Below are the code and all the weights of a small trained network. Each question names an input and a class and asks about switching units off, where a switched-off unit gives its printed mean instead of its output.

import numpy as np


def w(rows, s, z=0):
    codes = np.array(rows[::2]) - 128.0
    scale = np.full(codes.shape[1], s)
    scale[-1] = z or s
    return codes * scale


def f(y):
    return np.maximum(y, 0)


def log_softmax(a):
    a = a - a.max(-1, keepdims=True)
    return a - np.log(np.exp(a).sum(-1, keepdims=True))


def net(x, mask):
    res = np.array(x, float).reshape(1, 4) / 4 @ E
    y = f(res @ A[0][:, :-1].T + A[0][:, -1])
    res = res + np.where(mask, y, B[0][:, -1]) @ B[0][:, :-1]
    return log_softmax(res[-1] @ U[:, :-1].T + U[:, -1])


A, B = {}, {}
E = w([
[136,137,122,127,122,127,133,117,133,131,120,134],'x0',
[125,153,125,191,123,55,162,101,68,71,118,131],'x1',
[176,164,160,154,114,159,198,111,147,113,185,45],'x2',
[162,107,70,144,43,130,120,250,105,131,111,112],'x3',
],0.017)
A[0] = w([
[188,124,117,138,46,168,158,177,112,131,146,74,87],'neuron 0',
[113,88,100,74,119,140,98,167,124,170,92,192,219],'neuron 1',
[69,135,123,110,186,98,119,91,130,129,116,155,203],'neuron 2',
[162,90,67,152,99,109,100,180,99,123,97,140,106],'neuron 3',
[108,175,138,212,135,11,186,130,29,15,105,153,130],'neuron 4',
[149,124,166,122,180,163,156,86,152,145,155,106,220],'neuron 5',
[101,130,122,119,153,117,92,90,109,137,95,154,224],'neuron 6',
[119,136,130,61,114,202,110,142,192,175,135,128,254],'neuron 7',
[169,144,158,135,98,156,182,115,141,115,188,44,134],'neuron 8',
[99,123,90,152,105,81,112,134,76,102,81,157,124],'neuron 9',
[177,106,62,134,8,120,122,221,92,137,122,104,133],'neuron 10',
[161,175,168,158,128,87,181,96,119,81,174,71,104],'neuron 11',
[94,124,165,102,159,94,85,90,110,154,126,204,212],'neuron 12',
[171,127,101,153,85,170,139,152,138,102,144,57,83],'neuron 13',
[99,124,131,135,169,116,114,90,117,96,118,148,175],'neuron 14',
[138,158,171,138,138,154,165,102,153,118,165,85,141],'neuron 15',
[115,113,112,109,137,104,81,130,117,126,98,172,227],'neuron 16',
],0.011,0.007)
B[0] = w([
[110,178,176,149,126,107,137,195,149,134,124,142,194],'neuron 0',
[83,93,133,104,107,119,90,128,126,161,104,157,207],'neuron 1',
[136,119,146,141,138,112,136,120,142,90,160,167,189],'neuron 2',
[111,114,102,135,118,134,87,170,100,141,106,99,188],'neuron 3',
[184,133,99,253,39,133,149,118,68,71,146,116,252],'neuron 4',
[167,125,85,92,161,145,129,95,163,150,172,110,195],'neuron 5',
[143,112,141,110,132,99,118,125,124,101,150,153,180],'neuron 6',
[118,128,170,56,175,126,89,130,172,172,129,148,205],'neuron 7',
[144,210,181,132,152,143,195,145,164,130,138,113,208],'neuron 8',
[174,85,79,156,110,120,117,146,92,111,134,129,183],'neuron 9',
[114,134,110,134,69,134,98,231,101,163,98,121,234],'neuron 10',
[124,124,150,158,108,169,198,104,128,116,126,94,209],'neuron 11',
[121,121,154,130,133,86,110,118,142,89,150,171,196],'neuron 12',
[114,181,176,148,148,93,165,194,153,130,123,145,177],'neuron 13',
[135,116,132,124,133,118,150,112,133,91,148,147,174],'neuron 14',
[156,154,111,109,147,184,148,105,113,181,146,104,189],'neuron 15',
[114,87,113,108,117,131,85,100,116,144,116,162,187],'neuron 16',
],0.013,0.026)
U = w([
[79,58,171,56,209,73,64,53,185,124,148,209,204],'0',
[155,145,145,45,246,185,150,57,183,201,169,45,168],'1',
[151,83,131,166,118,40,146,100,110,1,180,231,189],'2',
[151,125,139,170,107,208,216,8,120,96,173,46,109],'3',
[33,44,118,57,76,130,64,161,114,218,64,165,153],'4',
[104,195,189,94,155,130,140,229,189,190,135,167,104],'5',
[144,40,20,168,71,104,63,168,52,114,108,121,74],'6',
[115,179,157,200,81,121,180,193,107,88,107,47,3],'7',
],0.0068,0.0036)

Each question gives the input, the list of numbers given to net, and the class t.
The units are the neurons (one row each of A and B). Each row of codes is followed by its name. A weight is (code - 128) times the scale printed after its matrix; where a second scale follows, it is the last column's (A, B and U).
mask holds one flag per neuron, in row order. A switched-off neuron (its flag False) gives its mean, the last column of its row in B, instead of its output. The means were averaged over made-up inputs and are rounded, as every weight is.
A unit's drop is (log p(t) with every unit on - log p(t) with that unit switched off) / (log p(t) with every unit on - log p(t) with every unit switched off).
The circuit of an input: a set's keep is (log p(t) with only the set's units on - log p(t) with every unit switched off) / (log p(t) with every unit on - log p(t) with every unit switched off). Starting from the 12 units with the biggest drops (on a tie, the unit counted first), units are removed one at a time, each time the one whose removal leaves the highest keep (on an exact tie, the one counted first), for as long as the keep stays at least 0.8.
units of the circuit, in order: the units of the circuit, biggest drop first
k most important neurons: the k neurons with the biggest drops, biggest first
drop of u: that unit's drop, to one decimal
input [-3,0,2,8], class 5: units of the circuit, in order => [neuron 4]
input [6,-1,0,-8], class 0: 2 most important neurons => [neuron 4; neuron 12]
input [2,8,1,0], class 3: units of the circuit, in order => [neuron 10; neuron 11]
input [4,-7,7,1], class 5: 3 most important neurons => [neuron 0; neuron 13; neuron 8]
input [-7,1,-1,1], class 6: 2 most important neurons => [neuron 7; neuron 8]
input [6,1,0,0], class 2: 2 most important neurons => [neuron 10; neuron 15]
input [-3,0,-4,3], class 4: 2 most important neurons => [neuron 4; neuron 1]
input [0,1,7,0], class 3: 4 most important neurons => [neuron 10; neuron 11; neuron 7; neuron 15]
input [4,1,0,-2], class 2: 4 most important neurons => [neuron 8; neuron 7; neuron 11; neuron 15]
input [7,3,0,3], class 6: drop of neuron 11 => 0.1
input [-4,-8,-4,8], class 4: drop of neuron 16 => 0.0
input [-1,-2,4,3], class 5: drop of neuron 4 => 0.2
